[[-24 -35   0   6  -5   6 -14]
 [ 24 -42  14  51   4  -9 -26]
 [-17  -6  18 -70  32   8 -48]
 [ 20  24  -3  18  10   0 -39]
 [ 12   0  25  31  16  12  17]
 [  6  -2  17 -32  36   7   2]]
->
[[-24  24 -17  20  12   6]
 [-35 -42  -6  24   0  -2]
 [  0  14  18  -3  25  17]
 [  6  51 -70  18  31 -32]
 [ -5   4  32  10  16  36]
 [  6  -9   8   0  12   7]
 [-14 -26 -48 -39  17   2]]

[[ -4  34   9  25  14  25  41  16]
 [ 38 -16  23 -13  54 -20 -19 -27]
 [-38  28  -3  24 -13 -34  -3  73]
 [ 44 -28  28 -20  35  12  -8 -55]
 [-13  55  35  58  -1  51  67  -5]
 [  9 -30  44 -35   9 -31 -35   1]
 [ -6  23  20   2  -4  57  50  12]
 [ 17  49 -20  60  34  62  69 -22]
 [ 45 -59 -62 -66  16  15 -16 -61]
 [ 24 -33  33 -25  25 -37 -36 -23]
 [  2 -27  46  11   1  -7 -34 -26]
 [-19  -6 -21 -27 -25   0  11  44]]
->
[[ -4  38 -38  44 -13   9  -6  17  45  24   2 -19]
 [ 34 -16  28 -28  55 -30  23  49 -59 -33 -27  -6]
 [  9  23  -3  28  35  44  20 -20 -62  33  46 -21]
 [ 25 -13  24 -20  58 -35   2  60 -66 -25  11 -27]
 [ 14  54 -13  35  -1   9  -4  34  16  25   1 -25]
 [ 25 -20 -34  12  51 -31  57  62  15 -37  -7   0]
 [ 41 -19  -3  -8  67 -35  50  69 -16 -36 -34  11]
 [ 16 -27  73 -55  -5   1  12 -22 -61 -23 -26  44]]

[[ 68   8 -16 -16]
 [ 52  26  16 -29]
 [ 76 -32 -20 -18]
 [-53  14  26 -40]
 [ -1  -9  14  11]
 [ 80  15  -1 -18]
 [-37   3   2  18]
 [-60  -3 -11 -10]
 [-41  -5   7   9]
 [  9 -16   2  14]]
->
[[ 68  52  76 -53  -1  80 -37 -60 -41   9]
 [  8  26 -32  14  -9  15   3  -3  -5 -16]
 [-16  16 -20  26  14  -1   2 -11   7   2]
 [-16 -29 -18 -40  11 -18  18 -10   9  14]]

[[  3   7  13  -1 -19   3 -15  32 -14  36 -70]
 [ -4   8   9 -17 -12  -2 -24  23  -3   6 -78]
 [ 25 -63  -4 -32   9  -7  18 -70  28  31  29]
 [ 25 -70  14 -29   2   6   2 -71  34  20  42]
 [ 29 -44   4 -33  28 -14  10  30  14 -22  42]
 [-21   7  -7 -27  -9 -27  30  31  24 -32  -2]
 [-25   2  -7 -33 -15 -26  29  25  33 -34 -10]]
->
[[  3  -4  25  25  29 -21 -25]
 [  7   8 -63 -70 -44   7   2]
 [ 13   9  -4  14   4  -7  -7]
 [ -1 -17 -32 -29 -33 -27 -33]
 [-19 -12   9   2  28  -9 -15]
 [  3  -2  -7   6 -14 -27 -26]
 [-15 -24  18   2  10  30  29]
 [ 32  23 -70 -71  30  31  25]
 [-14  -3  28  34  14  24  33]
 [ 36   6  31  20 -22 -32 -34]
 [-70 -78  29  42  42  -2 -10]]

[[ 11 -33  29  16  21 -46 -49  28 -14   0  57]
 [  3  61  -4 -15 -20  51  78 -57  -2   8 -31]
 [  4  10 -40  11 -39  15  24 -30  20 -12 -32]
 [ -8   9  -6  36  -5  27  19 -37 -11 -13   7]]
->
[[ 11   3   4  -8]
 [-33  61  10   9]
 [ 29  -4 -40  -6]
 [ 16 -15  11  36]
 [ 21 -20 -39  -5]
 [-46  51  15  27]
 [-49  78  24  19]
 [ 28 -57 -30 -37]
 [-14  -2  20 -11]
 [  0   8 -12 -13]
 [ 57 -31 -32   7]]

[[ -7  -4   0   2   0   1   1  -7  -2  -3]
 [  7   9   1  -8  -1   6   0   1  10  -6]
 [  6   8   1  -7  -1   4   0   2   8  -3]
 [-11 -33 -26 -15 -18  40  33 -74  20 -27]
 [ 11  39 -26 -21   5  37  34 -13  45 -48]
 [ -5  -3   0   2   0   0   1  -6  -2  -2]]
->
[[ -7   7   6 -11  11  -5]
 [ -4   9   8 -33  39  -3]
 [  0   1   1 -26 -26   0]
 [  2  -8  -7 -15 -21   2]
 [  0  -1  -1 -18   5   0]
 [  1   6   4  40  37   0]
 [  1   0   0  33  34   1]
 [ -7   1   2 -74 -13  -6]
 [ -2  10   8  20  45  -2]
 [ -3  -6  -3 -27 -48  -2]]

[[ 24 -41]
 [-34 -15]
 [ 25 -10]
 [-66  -1]
 [-14   0]
 [-36  -3]
 [-33   0]
 [ 40  55]]
->
[[ 24 -34  25 -66 -14 -36 -33  40]
 [-41 -15 -10  -1   0  -3   0  55]]

[[  6   8 -28  39   8   8  -9  14 -29]
 [-19 -75  14 -18 -11   4  -7 -22  -4]
 [-15  26  -4 -11  20  46  20 -11 -16]
 [-29 -49   3 -36  -3  25   1 -26  14]]
->
[[  6 -19 -15 -29]
 [  8 -75  26 -49]
 [-28  14  -4   3]
 [ 39 -18 -11 -36]
 [  8 -11  20  -3]
 [  8   4  46  25]
 [ -9  -7  20   1]
 [ 14 -22 -11 -26]
 [-29  -4 -16  14]]
---
[[ 26  17  10  43 -14]
 [ -5  19 -25  70  -6]
 [ 25  37 -10   5 -10]]
->
[[ 19 -25]
 [ 37 -10]]

[[ 43  61 -33  20]
 [ -9  12 -16  53]
 [ 31  23 -30 -17]
 [ 13   4 -17  56]
 [ -6  16 -70 -44]]
->
[[ 12 -16]
 [ 23 -30]]

[[ 21 -50  19]
 [-20  52 -18]
 [ 21 -50  19]
 [ 25 -58  22]
 [ 25 -60  23]]
->
[[ 52 -18]
 [-50  19]]

[[ 18 -16  76  28  27]
 [ 18 -16  77  28  27]
 [-39 -28   1 -11  18]
 [-16 -42  56  17  43]]
->
[[-16  77]
 [-28   1]]

[[  1   1   9   4]
 [  0   0  23  -2]
 [  3   1 -18  13]
 [ -3  -1  65 -17]
 [ -1  -1  42  -8]]
->
[[  0  23]
 [  1 -18]]

[[-18  10 -15 -19 -21]
 [  0   0   0   0   0]
 [-13   1 -10 -14 -15]
 [-47  62 -48 -57 -59]
 [ 32 -22  32  39  40]]
->
[[  0   0]
 [  1 -10]]
---
[[ 17  33  -5 -63  29]
 [  8  30   4 -62  41]
 [ -7  30  -5 -63  36]
 [-21  38  -4 -25  19]
 [ 11  21 -14 -34  57]
 [-29  42 -11 -42  18]
 [ 15  26 -24 -54  51]
 [ -4  23   9 -12  53]]
->
[[ 29 -63  -5  33  17]
 [ 41 -62   4  30   8]
 [ 36 -63  -5  30  -7]
 [ 19 -25  -4  38 -21]
 [ 57 -34 -14  21  11]
 [ 18 -42 -11  42 -29]
 [ 51 -54 -24  26  15]
 [ 53 -12   9  23  -4]]

[[-18  51  -5  -2  57 -21 -33   0 -16   0 -10 -48  30 -31 -25]
 [ 20 -59   5   2 -65  24  38   0  18   0  12  55 -35  35  28]
 [-22  64  -6  -2  71 -26 -42   0 -20   0 -13 -60  38 -38 -31]
 [  3  -7   1   0  -8   3   5   0   2   0   1   7  -4   4   4]]
->
[[-25 -31  30 -48 -10   0 -16   0 -33 -21  57  -2  -5  51 -18]
 [ 28  35 -35  55  12   0  18   0  38  24 -65   2   5 -59  20]
 [-31 -38  38 -60 -13   0 -20   0 -42 -26  71  -2  -6  64 -22]
 [  4   4  -4   7   1   0   2   0   5   3  -8   0   1  -7   3]]

[[-16 -60  66  41  10 -26 -67  26  39]
 [ 58  60 -42  82   2  70   9  10 -31]
 [-82   8  31 -11 -19  46 -41 -27 -31]]
->
[[ 39  26 -67 -26  10  41  66 -60 -16]
 [-31  10   9  70   2  82 -42  60  58]
 [-31 -27 -41  46 -19 -11  31   8 -82]]

[[-51  75  25 -60  20  -8  43]
 [ 72  31 -48 -25 -51  75  25]
 [-25 -51  75  25 -60  20  -8]]
->
[[ 43  -8  20 -60  25  75 -51]
 [ 25  75 -51 -25 -48  31  72]
 [ -8  20 -60  25  75 -51 -25]]

[[ -5  10 -32 -36  39  42  19  33]
 [ 15  48 -24 -31 -21 -16 -49  56]
 [-17 -58   5  36  39  -9 -13 -40]
 [ -8  51  11  28 -35 -48  58 -38]
 [ 42  32  33  41 -22 -18  29  62]
 [-47 -13   3 -10   1  23 -36 -48]
 [-28 -46  47  43  20  -8 -18  17]
 [ 44 -21  60 -47 -12 -58  -9  32]
 [-16 -54  51  60 -17  43  24 -60]]
->
[[ 33  19  42  39 -36 -32  10  -5]
 [ 56 -49 -16 -21 -31 -24  48  15]
 [-40 -13  -9  39  36   5 -58 -17]
 [-38  58 -48 -35  28  11  51  -8]
 [ 62  29 -18 -22  41  33  32  42]
 [-48 -36  23   1 -10   3 -13 -47]
 [ 17 -18  -8  20  43  47 -46 -28]
 [ 32  -9 -58 -12 -47  60 -21  44]
 [-60  24  43 -17  60  51 -54 -16]]

[[ 44 -26   8  46 -57  34 -23   3   2 -37 -25  24 -28 -54  25]
 [-25 -23 -31 -24 -16 -37  52 -41 -60  28 -56 -32  17 -42 -19]
 [ 53  13 -46 -49 -24 -56 -49 -12   8  32   1  49 -46  58 -20]
 [-24   0  23 -29   5   1  51  13 -58 -13 -40 -58 -39 -10 -52]
 [  0  25  20 -43 -17 -25 -56  40  30 -29 -26  22 -41  34 -21]
 [-57 -31 -24   1  31 -16 -40  44 -47  17 -16 -47 -17  19   6]]
->
[[ 25 -54 -28  24 -25 -37   2   3 -23  34 -57  46   8 -26  44]
 [-19 -42  17 -32 -56  28 -60 -41  52 -37 -16 -24 -31 -23 -25]
 [-20  58 -46  49   1  32   8 -12 -49 -56 -24 -49 -46  13  53]
 [-52 -10 -39 -58 -40 -13 -58  13  51   1   5 -29  23   0 -24]
 [-21  34 -41  22 -26 -29  30  40 -56 -25 -17 -43  20  25   0]
 [  6  19 -17 -47 -16  17 -47  44 -40 -16  31   1 -24 -31 -57]]
